Here is a tiny trained network, its code and every weight. The questions are about switching its units off for an input and a target symbol, where a switched-off unit gives its printed mean instead of its output.

import numpy as np


def w(rows, s, z=0):
    codes = np.array(rows[::2]) - 128.0
    scale = np.full(codes.shape[1], s)
    scale[-1] = z or s
    return codes * scale


def f(y):
    return y / 2 * (1 + np.tanh(0.7978845608 * (y + 0.044715 * y**3)))


def softmax(a):
    e = np.exp(a - a.max(-1, keepdims=True))
    return e / e.sum(-1, keepdims=True)


def log_softmax(a):
    a = a - a.max(-1, keepdims=True)
    return a - np.log(np.exp(a).sum(-1, keepdims=True))


def net(x, mask):
    ids = ['αγδζμξπτφψω'.index(c) for c in x.split()]
    T = len(ids)
    res = E[ids] + P[:T]
    u = 0
    for l in range(2):
        q, k, v = (res @ M[l].T for M in (Q, K, V))
        z = softmax(np.where(np.tri(T) > 0, q @ k.T / 4**0.5, -1e9)) @ v
        res = res + np.where(mask[u], z, O[l][:, -1]) @ O[l][:, :-1]
        u += 1
        y = f(res @ A[l][:, :-1].T + A[l][:, -1])
        res = res + np.where(mask[u : u + 4], y, B[l][:, -1]) @ B[l][:, :-1]
        u += 4
    return log_softmax(res[-1] @ U[:, :-1].T + U[:, -1])


Q, K, V, O, A, B = {}, {}, {}, {}, {}, {}
E = w([
[85,25,41,42],'α',
[183,149,151,128],'γ',
[27,33,125,140],'δ',
[181,98,30,1],'ζ',
[142,140,196,194],'μ',
[205,215,252,201],'ξ',
[51,77,218,214],'π',
[204,152,89,34],'τ',
[253,225,149,110],'φ',
[228,178,99,37],'ψ',
[147,116,138,119],'ω',
],0.0053)
P = w([
[23,214,69,98],'0',
[165,76,248,74],'1',
[142,124,100,193],'2',
[129,107,223,70],'3',
[63,225,60,222],'4',
[133,102,90,139],'5',
[145,82,215,52],'6',
[234,32,88,237],'7',
[127,114,111,166],'8',
[144,82,223,63],'9',
[98,175,66,239],'10',
],0.011)
Q[0] = w([
[115,182,22,228],'0.h0',
[153,135,41,201],'0.h0',
[49,214,72,90],'0.h0',
[34,252,53,152],'0.h0',
],0.012)
K[0] = w([
[225,36,109,234],'0.h0',
[208,55,78,195],'0.h0',
[202,40,170,37],'0.h0',
[213,7,206,123],'0.h0',
],0.013)
V[0] = w([
[131,212,181,241],'0.h0',
[253,254,120,83],'0.h0',
[243,201,146,132],'0.h0',
[41,84,231,240],'0.h0',
],0.0095)
O[0] = w([
[45,201,104,84,85],'0.h0',
[217,237,128,74,64],'0.h0',
[179,206,115,45,2],'0.h0',
[5,85,156,103,53],'0.h0',
],0.013,0.0031)
A[0] = w([
[122,252,249,35,85],'0.n0',
[83,174,253,209,146],'0.n1',
[155,61,210,59,90],'0.n2',
[192,30,202,196,3],'0.n3',
],0.0065,0.0071)
B[0] = w([
[101,111,35,2,197],'0.n0',
[100,55,64,25,190],'0.n1',
[40,133,182,64,159],'0.n2',
[86,198,9,209,255],'0.n3',
],0.0076,0.0064)
Q[1] = w([
[101,102,71,36],'1.h0',
[81,171,254,91],'1.h0',
[206,198,98,136],'1.h0',
[238,10,165,153],'1.h0',
],0.0055)
K[1] = w([
[58,216,105,147],'1.h0',
[37,141,209,34],'1.h0',
[204,146,129,128],'1.h0',
[222,34,255,72],'1.h0',
],0.0049)
V[1] = w([
[251,31,180,163],'1.h0',
[113,183,243,101],'1.h0',
[177,75,133,70],'1.h0',
[169,253,98,191],'1.h0',
],0.0049)
O[1] = w([
[171,102,228,198,87],'1.h0',
[134,26,150,108,1],'1.h0',
[234,173,127,253,113],'1.h0',
[58,89,157,170,107],'1.h0',
],0.0049,0.0077)
A[1] = w([
[50,63,67,87,3],'1.n0',
[158,77,47,107,110],'1.n1',
[190,79,85,227,90],'1.n2',
[176,80,255,35,203],'1.n3',
],0.0087,0.0058)
B[1] = w([
[179,105,225,135,246],'1.n0',
[203,134,72,162,200],'1.n1',
[130,84,116,4,254],'1.n2',
[65,211,73,181,149],'1.n3',
],0.011,0.0098)
U = w([
[117,43,37,129,59],'α',
[72,178,100,181,204],'γ',
[178,72,171,249,165],'δ',
[254,95,175,112,67],'ζ',
[16,159,161,79,182],'μ',
[117,136,176,18,3],'ξ',
[112,102,220,70,69],'π',
[211,156,149,209,161],'τ',
[146,155,91,101,45],'φ',
[207,169,131,222,170],'ψ',
[72,161,94,249,237],'ω',
],0.0077,0.0065)

Each question gives the input, a string of symbols that net reads in full, and the target symbol t.
The units are the heads (4 rows each of Q, K, V and O) and the neurons (one row each of A and B). Each row of codes is followed by its name. A weight is (code - 128) times the scale printed after its matrix; where a second scale follows, it is the last column's (O, A, B and U).
mask holds one flag per unit, layer by layer, with each layer's heads first. A switched-off unit (its flag False) gives its mean, the last column of its rows in O or B, instead of its output. The means were averaged over made-up inputs and are rounded, as every weight is.
A unit's drop is (log p(t) with every unit on - log p(t) with that unit switched off) / (log p(t) with every unit on - log p(t) with every unit switched off).
The circuit of an input: a set's keep is (log p(t) with only the set's units on - log p(t) with every unit switched off) / (log p(t) with every unit on - log p(t) with every unit switched off). Starting from all 10 units, units are removed one at a time, each time the one whose removal leaves the highest keep (on an exact tie, the one counted first), for as long as the keep stays at least 0.8.
units of the circuit, in order: the units of the circuit, biggest drop first
most important unit: the unit with the biggest drop
k most important neurons: the k neurons with the biggest drops, biggest first
top k neurons in layer l: the k neurons of layer l with the biggest drops, biggest first
input π ξ ξ γ φ δ δ ξ α μ α, target ξ: 2 most important neurons => (1.n0 0.n0)
input π α ξ δ, target π: units of the circuit, in order => (0.h0 1.n0)
input α ζ δ α π μ δ, target α: units of the circuit, in order => (0.h0 1.n2 0.n3)
input τ μ α ζ ω ψ α α φ α ζ, target α: units of the circuit, in order => (1.n2 0.h0)
input μ α α α α μ π α α ω, target μ: units of the circuit, in order => (0.h0 1.n3 0.n3)
input α φ ξ φ α ω δ δ δ, target δ: 2 most important neurons => (1.n2 1.n0)
input δ γ μ ω ξ α μ μ, target ξ: units of the circuit, in order => (0.h0 0.n0)
input μ ζ φ φ α ω α τ δ φ, target μ: top 2 neurons in layer 1 => (1.n3 1.n1)
input δ ψ α φ γ ψ ψ π α φ φ, target π: units of the circuit, in order => (1.n0 0.h0 0.n1)
input φ φ μ φ, target φ: units of the circuit, in order => (0.h0 0.n0 1.n0 1.n1)
input φ π μ α γ ω α π γ α α, target π: units of the circuit, in order => (1.n0 0.h0)
input ζ μ α ζ α α δ, target ζ: most important neuron => (1.n2)
input π γ δ, target δ: units of the circuit, in order => (1.n0 0.h0 1.n2)
input π α δ α α ζ ζ, target π: most important neuron => (1.n0)
input α α α α δ, target α: units of the circuit, in order => (0.h0 1.n2)
input α ζ δ φ, target α: 4 most important neurons => (1.n2 0.n3 1.n0 0.n1)
input α π ξ δ ζ ζ δ α, target ζ: units of the circuit, in order => (0.h0 0.n3)
input π μ ζ α, target π: 2 most important neurons => (1.n0 0.n2)
input π α α α δ α α μ, target δ: top 3 neurons in layer 1 => (1.n0 1.n2 1.n1)
input γ γ μ α π τ π ζ δ μ, target γ: most important unit => 1.n3
input ψ μ δ γ, target ψ: 2 most important neurons => (1.n3 1.n2)
